Below is a small trained network, with its code and all its weights. Each question gives an input and a class and asks what happens when units are switched off, that is, made to give their printed mean instead of their output.

import numpy as np


def w(rows, s, z=0):
    codes = np.array(rows[::2]) - 128.0
    scale = np.full(codes.shape[1], s)
    scale[-1] = z or s
    return codes * scale


def norm(h):
    return h / np.sqrt((h * h).mean(-1, keepdims=True) + 1e-5)


def f(y):
    return y / 2 * (1 + np.tanh(0.7978845608 * (y + 0.044715 * y**3)))


def log_softmax(a):
    a = a - a.max(-1, keepdims=True)
    return a - np.log(np.exp(a).sum(-1, keepdims=True))


def net(x, mask):
    res = np.array(x, float).reshape(1, 7) / 4 @ E
    u = 0
    for l in range(3):
        y = f(norm(res) @ A[l][:, :-1].T + A[l][:, -1])
        res = res + np.where(mask[u : u + 9], y, B[l][:, -1]) @ B[l][:, :-1]
        u += 9
    return log_softmax(norm(res)[-1] @ U[:, :-1].T + U[:, -1])


A, B = {}, {}
E = w([
[111,94,201,112,206,164,128,123,87,126,122,207],'x0',
[157,87,80,89,128,137,72,119,163,171,157,160],'x1',
[120,109,131,150,121,144,136,141,145,151,124,138],'x2',
[58,116,129,116,147,116,134,116,127,163,192,85],'x3',
[159,105,216,87,73,123,85,94,159,127,142,136],'x4',
[119,146,108,182,117,90,89,86,128,118,160,184],'x5',
[182,153,113,145,116,133,124,214,68,94,254,111],'x6',
],0.0075)
A[0] = w([
[122,26,201,128,21,97,122,165,119,114,132,131,76],'0.n1',
[39,195,243,253,91,225,189,60,56,29,119,58,75],'0.n2',
[252,31,92,6,206,126,162,100,75,165,95,24,130],'0.n3',
[251,129,122,172,85,163,149,144,137,43,33,175,39],'0.n4',
[127,93,25,102,108,215,13,59,52,217,159,164,82],'0.n5',
[86,128,155,79,85,245,181,140,163,120,154,42,89],'0.n6',
[146,74,76,40,164,137,78,133,186,124,158,135,5],'0.n7',
[139,46,90,88,136,151,98,135,118,178,142,163,58],'0.n8',
[93,85,132,210,145,121,102,78,210,63,228,151,104],'0.n9',
],0.0053,0.0019)
B[0] = w([
[97,167,44,21,112,163,135,47,116,110,171,100,164],'0.n1',
[145,17,50,166,57,231,48,93,81,133,102,68,253],'0.n2',
[95,54,91,141,112,145,101,178,181,128,112,133,220],'0.n3',
[240,17,89,118,207,74,85,127,135,181,177,109,230],'0.n4',
[113,128,49,253,113,192,98,133,62,69,83,23,214],'0.n5',
[101,29,163,103,116,93,157,150,170,116,140,120,166],'0.n6',
[164,75,137,142,105,186,92,120,123,114,151,71,166],'0.n7',
[186,157,196,100,134,135,43,118,16,159,68,45,165],'0.n8',
[91,10,138,15,135,61,147,116,157,24,180,142,180],'0.n9',
],0.0065,0.0039)
A[1] = w([
[216,105,116,94,158,171,171,132,149,181,173,123,211],'1.n1',
[167,126,180,56,95,143,126,25,151,156,162,88,73],'1.n2',
[77,93,168,80,210,222,97,124,58,117,142,229,131],'1.n3',
[110,127,78,181,160,98,177,129,115,163,70,94,151],'1.n4',
[224,125,116,140,106,71,140,149,119,157,29,156,97],'1.n5',
[95,144,69,98,90,74,68,119,168,92,107,65,120],'1.n6',
[190,158,133,149,100,181,152,165,101,162,254,147,60],'1.n7',
[117,185,78,117,138,190,151,179,34,184,101,180,46],'1.n8',
[166,202,84,92,74,111,192,116,168,161,147,126,6],'1.n9',
],0.0067,0.0016)
B[1] = w([
[97,100,112,143,96,99,227,39,120,114,145,215,209],'1.n1',
[136,189,1,58,155,163,104,136,79,62,174,177,211],'1.n2',
[195,184,182,124,67,11,139,144,138,227,81,58,255],'1.n3',
[75,153,131,64,93,143,47,140,121,102,186,128,220],'1.n4',
[136,165,118,154,208,126,157,71,115,196,191,157,214],'1.n5',
[121,138,220,179,112,116,207,93,138,182,68,129,250],'1.n6',
[103,245,215,143,199,216,84,111,203,179,66,139,212],'1.n7',
[106,135,55,93,52,101,135,87,139,198,87,188,154],'1.n8',
[120,116,141,131,74,69,176,162,114,229,201,170,131],'1.n9',
],0.007,0.0041)
A[2] = w([
[182,164,122,131,176,194,98,114,177,137,139,112,197],'2.n1',
[126,138,69,179,41,127,190,102,246,145,159,105,2],'2.n2',
[145,55,140,163,123,94,118,82,166,142,153,122,229],'2.n3',
[166,78,109,54,156,128,171,198,197,113,111,103,121],'2.n4',
[63,133,38,154,138,97,138,170,105,181,120,149,146],'2.n5',
[190,126,140,106,118,226,224,254,119,136,153,137,222],'2.n6',
[35,107,147,77,180,108,150,98,141,140,152,34,142],'2.n7',
[85,145,118,102,174,127,103,85,218,160,26,154,145],'2.n8',
[118,128,125,219,102,17,57,99,136,62,160,193,149],'2.n9',
],0.0073,0.0016)
B[2] = w([
[25,158,82,181,114,137,164,52,124,99,139,61,214],'2.n1',
[197,144,193,83,161,143,117,159,73,170,76,123,243],'2.n2',
[90,125,126,201,131,93,136,157,96,150,183,105,240],'2.n3',
[61,90,152,166,90,82,165,168,104,73,124,195,175],'2.n4',
[182,92,146,11,56,120,142,58,141,77,137,128,222],'2.n5',
[89,135,133,151,145,113,78,131,160,102,99,155,220],'2.n6',
[206,150,85,170,223,104,119,100,124,124,172,200,233],'2.n7',
[96,188,140,145,105,155,132,175,145,78,180,111,254],'2.n8',
[104,50,174,94,123,143,142,254,164,81,75,185,219],'2.n9',
],0.009,0.004)
U = w([
[132,86,104,188,74,203,64,122,45,120,83,24,158],'0',
[192,163,196,107,100,71,156,161,91,210,92,91,214],'1',
[84,63,150,143,120,112,156,215,143,60,110,176,174],'2',
[54,253,143,161,165,171,127,113,175,109,129,123,85],'3',
[168,113,68,167,203,79,162,78,99,148,185,145,136],'4',
[162,157,63,12,66,152,128,88,109,80,126,149,3],'5',
],0.011,0.0018)

Each question gives the input, the list of numbers given to net, and the class t.
The units are the neurons (one row each of A and B). Each row of codes is followed by its name. A weight is (code - 128) times the scale printed after its matrix; where a second scale follows, it is the last column's (A, B and U).
mask holds one flag per neuron, layer by layer. A switched-off neuron (its flag False) gives its mean, the last column of its row in B, instead of its output. The means were averaged over made-up inputs and are rounded, as every weight is.
A unit's drop is (log p(t) with every unit on - log p(t) with that unit switched off) / (log p(t) with every unit on - log p(t) with every unit switched off).
The circuit of an input: a set's keep is (log p(t) with only the set's units on - log p(t) with every unit switched off) / (log p(t) with every unit on - log p(t) with every unit switched off). Starting from the 12 units with the biggest drops (on a tie, the unit counted first), units are removed one at a time, each time the one whose removal leaves the highest keep (on an exact tie, the one counted first), for as long as the keep stays at least 0.8.
units of the circuit, in order: the units of the circuit, biggest drop first
unit that matters most: the unit with the biggest drop
k most important neurons: the k neurons with the biggest drops, biggest first
top k neurons in layer l: the k neurons of layer l with the biggest drops, biggest first
input [4,0,3,-5,5,-4,3], class 4: 3 most important neurons	0.n4; 1.n1; 2.n5
input [0,-3,8,-8,-3,6,-4], class 4: 2 most important neurons	0.n4; 1.n5
input [-1,3,-6,-2,5,5,-6], class 3: units of the circuit, in order	2.n8
input [7,5,-1,6,-7,-5,4], class 1: 2 most important neurons	1.n3; 0.n8
input [-5,4,-8,7,-5,-7,4], class 2: 4 most important neurons	0.n3; 2.n4; 0.n6; 1.n5
input [-3,-3,4,-5,6,2,-6], class 3: 3 most important neurons	2.n8; 1.n5; 2.n5
input [5,6,7,-6,3,-3,-7], class 3: top 4 neurons in layer 2	2.n8; 2.n2; 2.n1; 2.n5
input [5,-2,6,7,3,-6,0], class 4: 2 most important neurons	2.n7; 2.n9
input [-6,4,6,6,-7,-7,0], class 2: 2 most important neurons	0.n6; 2.n4
input [0,-8,-3,-8,6,-7,3], class 0: 4 most important neurons	0.n2; 2.n7; 2.n9; 0.n9
input [-5,7,2,-2,-8,-8,-5], class 2: 3 most important neurons	0.n3; 2.n4; 0.n2
input [2,4,8,5,2,0,-8], class 3: 2 most important neurons	2.n8; 0.n2
input [4,7,-8,4,7,1,8], class 3: top 3 neurons in layer 2	2.n1; 2.n5; 2.n2
input [4,-2,-3,7,1,-3,5], class 4: units of the circuit, in order	2.n7
input [4,0,-1,4,7,6,4], class 5: 3 most important neurons	0.n9; 0.n1; 1.n2
input [5,8,-7,-7,5,1,2], class 0: top 3 neurons in layer 0	0.n5; 0.n7; 0.n8
input [6,7,0,1,1,-6,2], class 0: top 2 neurons in layer 0	0.n8; 0.n5
input [6,-1,-1,5,7,5,3], class 5: units of the circuit, in order	1.n2; 0.n1
input [1,4,6,0,-3,7,3], class 2: top 2 neurons in layer 0	0.n9; 0.n2
input [4,0,2,2,-7,3,3], class 5: unit that matters most	2.n5
input [-4,-3,-8,3,5,-2,0], class 5: top 4 neurons in layer 0	0.n1; 0.n5; 0.n4; 0.n2
